Below are the code and all the weights of a small trained network. Each question names an input and a target symbol and asks about switching units off, where a switched-off unit gives its printed mean instead of its output.

import numpy as np


def w(rows, s, z=0):
    codes = np.array(rows[::2]) - 128.0
    scale = np.full(codes.shape[1], s)
    scale[-1] = z or s
    return codes * scale


def norm(h):
    return h / np.sqrt((h * h).mean(-1, keepdims=True) + 1e-5)


def f(y):
    return y / 2 * (1 + np.tanh(0.7978845608 * (y + 0.044715 * y**3)))


def softmax(a):
    e = np.exp(a - a.max(-1, keepdims=True))
    return e / e.sum(-1, keepdims=True)


def log_softmax(a):
    a = a - a.max(-1, keepdims=True)
    return a - np.log(np.exp(a).sum(-1, keepdims=True))


def net(x, mask):
    ids = ['ΓΞαβζθτφψ'.index(c) for c in x.split()]
    T = len(ids)
    res = E[ids] + P[:T]
    r = norm(res)
    for j in range(2):
        rows = slice(2 * j, 2 * j + 2)
        q, k, v = (r @ M[0][rows].T for M in (Q, K, V))
        z = softmax(np.where(np.tri(T) > 0, q @ k.T / 2**0.5, -1e9)) @ v
        o = O[0][rows]
        res = res + np.where(mask[j], z, o[:, -1]) @ o[:, :-1]
    y = f(norm(res) @ A[0][:, :-1].T + A[0][:, -1])
    res = res + np.where(mask[2:6], y, B[0][:, -1]) @ B[0][:, :-1]
    return log_softmax(norm(res)[-1] @ U[:, :-1].T + U[:, -1])


Q, K, V, O, A, B = {}, {}, {}, {}, {}, {}
E = w([
[106,86,136],'Γ',
[147,56,176],'Ξ',
[78,139,2],'α',
[109,85,135],'β',
[109,86,135],'ζ',
[126,186,151],'θ',
[146,98,138],'τ',
[125,87,135],'φ',
[166,160,141],'ψ',
],0.026)
P = w([
[138,119,210],'0',
[134,119,178],'1',
[149,114,153],'2',
[157,114,133],'3',
[158,112,116],'4',
[151,102,102],'5',
[154,100,90],'6',
[146,101,79],'7',
[145,100,66],'8',
[140,103,54],'9',
[138,106,38],'10',
[127,107,19],'11',
[119,123,12],'12',
],0.011)
Q[0] = w([
[81,92,136],'head 1',
[33,165,184],'head 1',
[197,5,45],'head 2',
[164,20,151],'head 2',
],0.017)
K[0] = w([
[175,132,155],'head 1',
[146,120,251],'head 1',
[119,150,18],'head 2',
[123,159,41],'head 2',
],0.018)
V[0] = w([
[222,111,151],'head 1',
[104,252,139],'head 1',
[91,5,115],'head 2',
[240,104,96],'head 2',
],0.014)
O[0] = w([
[212,125,215,184],'head 1',
[208,162,51,1],'head 1',
[147,129,250,198],'head 2',
[206,211,145,208],'head 2',
],0.014,0.0095)
A[0] = w([
[93,108,162,136],'neuron 1',
[199,163,193,253],'neuron 2',
[77,220,65,81],'neuron 3',
[70,246,98,103],'neuron 4',
],0.013,0.0043)
B[0] = w([
[251,55,174,153],'neuron 1',
[108,183,81,246],'neuron 2',
[12,96,240,135],'neuron 3',
[31,200,221,131],'neuron 4',
],0.011,0.013)
U = w([
[152,123,168,90],'Γ',
[129,85,156,49],'Ξ',
[7,138,130,73],'α',
[111,101,174,88],'β',
[109,106,170,68],'ζ',
[160,145,196,165],'θ',
[102,106,31,253],'τ',
[181,176,50,214],'φ',
[52,171,150,149],'ψ',
],0.015,0.0056)

Each question gives the input, a string of symbols that net reads in full, and the target symbol t.
The units are the heads (2 rows each of Q, K, V and O) and the neurons (one row each of A and B). Each row of codes is followed by its name. A weight is (code - 128) times the scale printed after its matrix; where a second scale follows, it is the last column's (O, A, B and U).
mask holds one flag per unit, heads first, then neurons. A switched-off unit (its flag False) gives its mean, the last column of its rows in O or B, instead of its output. The means were averaged over made-up inputs and are rounded, as every weight is.
A unit's drop is (log p(t) with every unit on - log p(t) with that unit switched off) / (log p(t) with every unit on - log p(t) with every unit switched off).
The circuit of an input: a set's keep is (log p(t) with only the set's units on - log p(t) with every unit switched off) / (log p(t) with every unit on - log p(t) with every unit switched off). Starting from all 6 units, units are removed one at a time, each time the one whose removal leaves the highest keep (on an exact tie, the one counted first), for as long as the keep stays at least 0.8.
units of the circuit, in order: the units of the circuit, biggest drop first
which heads matter: for each layer, one digit per head in row order, 1 if its drop is at least 0.15 and else 0, layers parted by /
drop of u: that unit's drop, to one decimal
input τ ψ ψ, target φ: units of the circuit, in order	head 1; head 2; neuron 2
input φ ψ Ξ, target φ: units of the circuit, in order	head 2; head 1
input τ τ ζ ψ ψ β, target φ: which heads matter	01
input α β ψ ψ, target ψ: which heads matter	10
input ψ α Ξ φ θ ζ τ Ξ α α ψ, target ψ: units of the circuit, in order	head 1; neuron 4
input τ ψ θ τ θ φ ζ α τ, target τ: which heads matter	10
input τ τ ψ ψ τ τ τ ψ Ξ, target φ: which heads matter	01
input ψ θ Γ, target τ: units of the circuit, in order	head 2
input τ ψ τ τ ψ θ β, target τ: drop of neuron 1	0.1
input ζ α τ α ζ τ τ ψ ψ θ Ξ, target τ: drop of head 2	0.1
input ψ β Γ ψ Ξ Ξ θ ζ, target τ: drop of head 2	0.9
